Here is a tiny trained network, its code and every weight. The questions are about switching its units off for an input and a class, where a switched-off unit gives its printed mean instead of its output.

import numpy as np


def w(rows, s, z=0):
    codes = np.array(rows[::2]) - 128.0
    scale = np.full(codes.shape[1], s)
    scale[-1] = z or s
    return codes * scale


def f(y):
    return np.maximum(y, 0)


def log_softmax(a):
    a = a - a.max(-1, keepdims=True)
    return a - np.log(np.exp(a).sum(-1, keepdims=True))


def net(x, mask):
    res = np.array(x, float).reshape(1, 4) / 4 @ E
    y = f(res @ A[0][:, :-1].T + A[0][:, -1])
    res = res + np.where(mask, y, B[0][:, -1]) @ B[0][:, :-1]
    return log_softmax(res[-1] @ U[:, :-1].T + U[:, -1])


A, B = {}, {}
E = w([
[249,135,122,60,18,107,141,241,202,186,146,154],'x0',
[88,111,91,146,94,100,181,66,37,194,64,14],'x1',
[111,185,40,116,92,88,189,175,72,53,197,80],'x2',
[224,202,206,63,88,118,156,110,36,116,146,103],'x3',
],0.012)
A[0] = w([
[189,192,224,112,128,87,154,79,80,97,145,111,52],'N0',
[125,154,212,119,174,243,35,86,134,215,71,217,7],'N1',
[83,114,35,166,151,113,94,171,131,104,174,137,80],'N2',
[135,139,189,89,252,138,96,230,141,19,176,227,79],'N3',
[118,199,76,156,114,139,199,165,110,2,180,141,108],'N4',
[83,143,139,152,165,142,31,145,82,104,38,115,148],'N5',
[147,175,209,97,138,156,164,120,77,89,180,113,8],'N6',
[109,147,104,75,107,155,121,161,112,71,173,109,44],'N7',
[72,167,166,105,176,181,110,75,83,86,153,116,3],'N8',
[75,153,90,105,254,205,96,86,59,49,141,148,127],'N9',
],0.008,0.0043)
B[0] = w([
[85,215,49,229,196,164,168,154,239,187,131,173,194],'N0',
[96,181,218,121,135,59,81,72,88,66,71,180,231],'N1',
[184,104,130,189,157,69,186,147,177,182,80,241,182],'N2',
[128,137,121,88,209,174,223,168,47,206,6,35,248],'N3',
[168,113,234,111,134,82,117,41,68,144,72,165,207],'N4',
[73,184,81,151,90,60,91,217,139,165,129,77,185],'N5',
[49,116,150,213,183,132,131,124,253,165,124,193,173],'N6',
[186,130,87,113,62,87,177,117,139,96,128,206,160],'N7',
[126,199,92,69,12,138,152,185,111,82,119,144,186],'N8',
[177,207,158,145,40,207,66,169,134,153,128,159,230],'N9',
],0.0071,0.017)
U = w([
[148,140,161,109,88,51,120,33,86,111,80,183,76],'0',
[97,133,96,209,175,152,126,165,201,139,126,164,133],'1',
[111,144,114,106,134,161,169,137,59,190,73,9,195],'2',
[148,162,143,70,18,158,88,235,150,140,127,130,97],'3',
[142,134,157,145,131,132,105,160,77,160,154,98,254],'4',
[121,90,140,99,106,170,122,104,103,65,184,130,78],'5',
[134,122,129,93,133,161,143,92,144,70,172,72,75],'6',
],0.012,0.0063)

Each question gives the input, the list of numbers given to net, and the class t.
The units are the neurons (one row each of A and B). Each row of codes is followed by its name. A weight is (code - 128) times the scale printed after its matrix; where a second scale follows, it is the last column's (A, B and U).
mask holds one flag per neuron, in row order. A switched-off neuron (its flag False) gives its mean, the last column of its row in B, instead of its output. The means were averaged over made-up inputs and are rounded, as every weight is.
A unit's drop is (log p(t) with every unit on - log p(t) with that unit switched off) / (log p(t) with every unit on - log p(t) with every unit switched off).
The circuit of an input: a set's keep is (log p(t) with only the set's units on - log p(t) with every unit switched off) / (log p(t) with every unit on - log p(t) with every unit switched off). Starting from all 10 units, units are removed one at a time, each time the one whose removal leaves the highest keep (on an exact tie, the one counted first), for as long as the keep stays at least 0.8.
units of the circuit, in order: the units of the circuit, biggest drop first
most important unit: the unit with the biggest drop
k most important neurons: the k neurons with the biggest drops, biggest first
drop of u: that unit's drop, to one decimal
input [-6,2,2,-2], class 3: 2 most important neurons : (N9; N3)
input [0,-3,3,8], class 1: units of the circuit, in order : (N0)
input [-6,6,-1,6], class 1: units of the circuit, in order : (N0; N3)
input [4,-6,8,3], class 0: 2 most important neurons : (N4; N7)
input [-2,1,-5,6], class 1: 2 most important neurons : (N0; N4)
input [6,5,3,7], class 1: units of the circuit, in order : (N0; N6)
input [6,6,3,6], class 1: 2 most important neurons : (N0; N3)
input [-5,6,7,-6], class 0: 3 most important neurons : (N3; N4; N2)
input [1,6,7,-1], class 0: 2 most important neurons : (N3; N4)
input [-8,0,-1,7], class 3: 2 most important neurons : (N8; N9)
input [-4,0,8,-7], class 0: 2 most important neurons : (N4; N0)
input [4,-3,5,1], class 0: 2 most important neurons : (N4; N9)
input [-1,-5,2,0], class 2: 2 most important neurons : (N3; N1)
input [-6,4,5,-2], class 3: 2 most important neurons : (N9; N3)
input [-3,7,2,-7], class 1: units of the circuit, in order : (N3)
input [-1,6,-7,-4], class 0: 3 most important neurons : (N3; N1; N0)
input [-6,-7,4,5], class 2: 2 most important neurons : (N3; N4)
input [-6,3,3,-3], class 3: units of the circuit, in order : (N9; N3; N8)
input [-8,-6,-5,1], class 3: 2 most important neurons : (N9; N8)
input [7,0,-7,-1], class 0: most important unit : N1
input [4,-8,-5,1], class 2: drop of N3 : 0.9
input [-8,-6,3,3], class 3: drop of N8 : 0.5
input [2,-2,-4,5], class 1: drop of N5 : 0.0
input [5,1,0,6], class 1: drop of N0 : 0.3
